[[135 130 125 130 130 141 123]
 [136 127 120 118 117 113 125]
 [148 138 115 118 144 129 103]] --> 125

[101 137 145 124 117 107] --> 145

[123 156 146 132 109 112 127] --> 146

[124 137 105 130 130 117 129] --> 105

[[109 146 128 116 128]
 [134 148 124 104 127]] --> 128

[112 139 112 125 109 104] --> 112
---
[[136 154 113 132 129 131 128]
 [122 100 143 124 122 125 128]] ==> 125

[[124 127 153 152 129 117]
 [134 139 137 107 150 128]] ==> 150

[[112 149 129 143 134]
 [142 104 126 118 121]] ==> 118

[[136 108 157 113 146 130 140]
 [107 116 136 117 136 121 127]] ==> 121

[[138 106 133 145]
 [125 153 125 146]] ==> 125

[[140 109 102 144 139 131 141]
 [154 106 138 113 135 113 138]] ==> 113
---
[157 105 132 139 119] → 139

[[142 134 131 125 119]
 [137 149 114 139 116]] → 139

[[120 110 127 109 120 134]
 [114 153 129 154 114 120]] → 114

[[101 135 135 138]
 [123 119 119 108]] → 119

[[138 124 145 154]
 [146 127 144 133]] → 144

[129 128 130 115 106 111] → 106

[[124 131 132 140 138]
 [133 108 126 119 152]] → 119

[130 107 156 109] → 156
---
[[141, 133, 127, 122],
 [115, 145, 100, 144]] Answer: 141, 144

[[120, 133, 124, 121, 130, 129],
 [104, 133, 141, 114, 120, 124]] Answer: 120, 124

[[116, 129, 119, 137, 130, 121, 119],
 [119, 118, 104, 126, 128, 137, 126],
 [118, 119, 101, 128, 123, 137, 125]] Answer: 116, 125

[122, 151, 112, 116, 152] Answer: 122, 152

[129, 116, 123, 139, 105] Answer: 129, 105

[[126, 133, 124, 128],
 [125, 131, 103, 108],
 [128, 158, 115, 113]] Answer: 126, 113

[[127, 148, 153, 121, 133, 121, 146],
 [136, 147, 107, 115, 109, 123, 108]] Answer: 127, 108

[104, 133, 148, 120, 142] Answer: 104, 142
---
[[130 132 131 128 125 123 125 127 121 124]
 [129 128 128 128 129 129 128 128 128 128]
 [137 143 137 131 125 105 120 119 116 119]
 [128 128 127 128 127 127 128 128 128 128]
 [127 128 128 128 128 128 128 128 128 127]
 [128 129 126 125 126 128 127 124 129 122]
 [127 128 128 128 128 128 127 128 129 128]
 [135 138 135 128 121 113 120 122 107 115]
 [129 120 134 123 125 127 123 129 128 127]
 [127 128 129 129 128 128 128 128 128 129]
 [127 124 133 134 128 134 121 130 122 130]
 [129 128 131 125 139 126 128 125 124 133]]: 131

[[127 128 126 134 133 135 128 128 128 129 126 126 128 128 132]
 [129 128 129 138 135 143 124 128 128 119 132 119 119 129 123]
 [131 128 128 120 132 119 128 128 128 124 127 120 128 128 129]
 [130 128 129 122 122 107 130 128 128 129 125 131 130 127 129]
 [128 128 130 123 124 118 127 128 128 120 131 116 127 128 123]]: 126

[[123 128 117 129 121 135 122 130 122 127]
 [126 132 120 129 119 133 124 133 130 133]
 [133 128 136 133 128 144 135 135 127 123]
 [117 129 128 132 130 113 121 123 133 130]
 [130 120 126 129 125 121 124 126 136 128]
 [127 145 123 127 132 124 132 140 132 129]
 [128 121 148 128 125 134 127 117 115 129]
 [124 138 138 135 132 129 120 120 125 131]
 [125 124 127 131 131 128 132 134 130 125]
 [121 129 117 121 128 125 130 114 129 131]
 [133 133 107 131 133 125 129 132 130 131]]: 117

[[109 120 114 148 122 120 101 134 117 133]
 [114 130 140 139 139 120 119 113 135 121]
 [133 100 123 141 106 112 134 139 117 132]
 [135 113 124 129 116 122 134 135 118 138]
 [120 131 100 135 129 144 129 155 115 139]
 [150 122 142 123 131 137 147 140 134 120]
 [119 124 117 130 123 119 126 136 119 126]
 [138 132 124 117 129 143 133 127 121 154]
 [133 119 134 128 124 121 122 133 123 126]]: 114

[[127 127 132 130 129 126 126]
 [128 128 128 128 128 128 128]
 [129 126 126 129 129 125 129]
 [133 128 125 131 131 122 140]
 [124 134 120 121 121 146 133]
 [138 127 112 108 134 124 137]
 [128 128 128 128 128 128 128]
 [133 121 128 120 139 112 125]
 [128 119 118 105 154 104 127]
 [121 116 142 146 124 124 136]
 [128 126 133 131 140 116 131]]: 132
